Here is a tiny trained network, its code and every weight. The questions are about switching its units off for an input and a class, where a switched-off unit gives its printed mean instead of its output.

import numpy as np


def w(rows, s, z=0):
    codes = np.array(rows[::2]) - 128.0
    scale = np.full(codes.shape[1], s)
    scale[-1] = z or s
    return codes * scale


def norm(h):
    return h / np.sqrt((h * h).mean(-1, keepdims=True) + 1e-5)


def f(y):
    return y / 2 * (1 + np.tanh(0.7978845608 * (y + 0.044715 * y**3)))


def log_softmax(a):
    a = a - a.max(-1, keepdims=True)
    return a - np.log(np.exp(a).sum(-1, keepdims=True))


def net(x, mask):
    res = np.array(x, float).reshape(1, 4) / 4 @ E
    u = 0
    for l in range(3):
        y = f(norm(res) @ A[l][:, :-1].T + A[l][:, -1])
        res = res + np.where(mask[u : u + 11], y, B[l][:, -1]) @ B[l][:, :-1]
        u += 11
    return log_softmax(norm(res)[-1] @ U[:, :-1].T + U[:, -1])


A, B = {}, {}
E = w([
[127,118,171,56,65,246,183,105],'x0',
[166,100,130,82,229,184,66,60],'x1',
[138,154,64,151,204,189,213,202],'x2',
[117,135,131,133,134,121,141,119],'x3',
],0.011)
A[0] = w([
[123,129,103,139,175,120,84,125,64],'L0N1',
[127,135,125,109,127,117,111,135,114],'L0N2',
[122,154,161,140,83,122,105,87,56],'L0N3',
[136,123,179,112,18,134,90,13,79],'L0N4',
[139,126,128,105,156,141,67,64,23],'L0N5',
[124,119,137,118,110,208,171,112,56],'L0N6',
[99,135,136,148,133,66,85,89,187],'L0N7',
[142,127,115,153,197,71,119,179,64],'L0N8',
[134,121,137,118,132,99,96,94,35],'L0N9',
[134,130,131,114,251,196,52,26,252],'L0N10',
[136,121,143,127,92,31,32,78,245],'L0N11',
],0.017,0.0033)
B[0] = w([
[152,238,242,144,146,92,77,111,154],'L0N1',
[133,127,127,148,133,106,154,89,129],'L0N2',
[202,141,113,62,110,105,20,158,160],'L0N3',
[1,133,99,84,136,101,80,66,237],'L0N4',
[51,124,253,205,107,201,124,120,178],'L0N5',
[150,155,126,106,115,227,185,158,187],'L0N6',
[173,125,127,142,104,128,205,132,183],'L0N7',
[51,144,86,117,171,104,23,129,186],'L0N8',
[140,179,219,171,159,167,125,73,151],'L0N9',
[168,36,142,22,212,64,154,162,255],'L0N10',
[242,107,137,181,107,159,216,153,230],'L0N11',
],0.02,0.017)
A[1] = w([
[49,160,91,241,158,113,55,161,34],'L1N1',
[169,220,132,167,87,178,72,149,115],'L1N2',
[205,48,116,192,106,96,126,132,10],'L1N3',
[67,199,42,207,71,134,73,58,3],'L1N4',
[127,146,122,185,116,169,175,116,110],'L1N5',
[2,80,149,52,55,68,28,75,88],'L1N6',
[142,89,72,185,202,88,129,58,95],'L1N7',
[124,120,147,175,99,112,72,115,97],'L1N8',
[108,241,98,173,71,205,58,135,123],'L1N9',
[32,150,76,54,147,88,111,123,77],'L1N10',
[139,227,80,195,62,189,115,25,126],'L1N11',
],0.017,0.0036)
B[1] = w([
[150,59,67,157,243,192,113,166,192],'L1N1',
[51,56,81,163,93,170,165,123,150],'L1N2',
[155,99,148,148,95,156,79,53,163],'L1N3',
[190,141,36,192,228,30,253,223,178],'L1N4',
[52,88,113,116,71,146,94,142,158],'L1N5',
[20,205,129,147,146,195,173,39,253],'L1N6',
[87,161,193,95,84,122,119,145,150],'L1N7',
[123,92,114,126,135,122,150,124,133],'L1N8',
[122,131,159,169,139,54,224,180,178],'L1N9',
[196,45,160,172,80,72,90,62,226],'L1N10',
[152,154,34,137,75,91,109,195,159],'L1N11',
],0.025,0.016)
A[2] = w([
[73,111,171,107,173,87,98,161,37],'L2N1',
[135,150,83,183,99,119,126,95,43],'L2N2',
[89,182,100,145,93,132,176,165,71],'L2N3',
[40,156,181,173,142,86,141,135,151],'L2N4',
[101,153,100,77,151,67,2,135,47],'L2N5',
[149,130,91,144,59,138,94,157,22],'L2N6',
[99,135,90,141,172,59,96,127,148],'L2N7',
[118,221,81,127,149,101,144,115,5],'L2N8',
[193,169,173,126,103,79,123,110,84],'L2N9',
[156,114,118,79,81,153,143,203,90],'L2N10',
[128,132,124,68,184,197,107,119,82],'L2N11',
],0.029,0.0029)
B[2] = w([
[81,159,50,225,10,146,130,81,228],'L2N1',
[245,189,58,81,98,68,156,109,213],'L2N2',
[47,97,205,131,122,34,145,71,226],'L2N3',
[169,135,89,89,132,180,110,181,248],'L2N4',
[81,240,239,156,91,17,15,130,171],'L2N5',
[156,210,76,247,78,178,147,78,197],'L2N6',
[105,34,89,102,113,97,32,157,228],'L2N7',
[168,92,171,7,137,35,206,172,174],'L2N8',
[122,60,186,115,194,152,108,118,180],'L2N9',
[161,129,151,123,110,186,119,251,217],'L2N10',
[158,221,101,111,155,148,79,138,225],'L2N11',
],0.029,0.012)
U = w([
[231,150,82,195,50,145,171,93,4],'0',
[107,140,85,60,99,7,214,77,104],'1',
[157,52,246,161,164,139,139,74,178],'2',
[60,182,127,65,137,208,122,25,135],'3',
[134,46,39,167,192,76,120,174,237],'4',
[65,111,183,172,46,116,197,203,78],'5',
[64,159,155,125,120,43,6,126,237],'6',
[171,170,102,61,144,203,115,234,1],'7',
],0.017,0.00074)

Each question gives the input, the list of numbers given to net, and the class t.
The units are the neurons (one row each of A and B). Each row of codes is followed by its name. A weight is (code - 128) times the scale printed after its matrix; where a second scale follows, it is the last column's (A, B and U).
mask holds one flag per neuron, layer by layer. A switched-off neuron (its flag False) gives its mean, the last column of its row in B, instead of its output. The means were averaged over made-up inputs and are rounded, as every weight is.
A unit's drop is (log p(t) with every unit on - log p(t) with that unit switched off) / (log p(t) with every unit on - log p(t) with every unit switched off).
The circuit of an input: a set's keep is (log p(t) with only the set's units on - log p(t) with every unit switched off) / (log p(t) with every unit on - log p(t) with every unit switched off). Starting from the 12 units with the biggest drops (on a tie, the unit counted first), units are removed one at a time, each time the one whose removal leaves the highest keep (on an exact tie, the one counted first), for as long as the keep stays at least 0.8.
circuit, biggest first: the units of the circuit, biggest drop first
most important unit: the unit with the biggest drop
k most important neurons: the k neurons with the biggest drops, biggest first
k most important neurons of layer l: the k neurons of layer l with the biggest drops, biggest first
drop of u: that unit's drop, to one decimal
input [3,1,5,5], class 7: most important neuron : (L1N6)
input [0,4,1,1], class 6: 2 most important neurons : (L0N11 L0N10)
input [7,-1,-5,0], class 1: 2 most important neurons : (L0N10 L1N6)
input [0,6,2,-4], class 6: 3 most important neurons : (L0N11 L0N10 L1N6)
input [0,-7,1,0], class 4: circuit, biggest first : (L0N6 L0N10 L1N1)
input [1,-5,3,5], class 5: 2 most important neurons of layer 1 : (L1N6 L1N10)
input [-7,2,0,-5], class 2: 3 most important neurons : (L0N11 L0N4 L0N7)
input [2,-6,2,-7], class 5: 2 most important neurons : (L0N4 L0N10)
input [2,6,-4,7], class 3: 2 most important neurons : (L0N4 L0N5)
input [-7,-1,-5,2], class 0: 2 most important neurons : (L0N10 L0N11)
input [6,2,1,5], class 7: 2 most important neurons : (L0N6 L1N6)
input [3,-7,5,8], class 5: 3 most important neurons : (L0N4 L0N10 L2N3)
input [-3,-8,0,6], class 0: 2 most important neurons : (L0N10 L0N4)
input [0,1,0,-4], class 2: 3 most important neurons : (L0N4 L1N6 L0N8)
input [3,0,-5,-6], class 1: most important unit : L0N4
input [8,6,-1,3], class 3: 2 most important neurons : (L0N11 L0N4)
input [2,8,3,-1], class 7: 2 most important neurons of layer 0 : (L0N4 L0N10)
input [6,-1,5,-3], class 5: 2 most important neurons : (L0N10 L2N3)
input [-8,-1,-5,-3], class 0: 2 most important neurons of layer 0 : (L0N10 L0N11)
input [-1,8,-1,5], class 2: most important unit : L1N6
input [4,4,1,-1], class 7: 2 most important neurons : (L0N6 L1N6)
input [7,-4,3,-4], class 5: drop of L2N3 : 0.1
input [-5,6,-3,2], class 2: drop of L1N6 : 0.0
input [2,7,4,-2], class 7: drop of L0N4 : 1.0
input [-4,2,1,-2], class 6: drop of L0N8 : 2.0
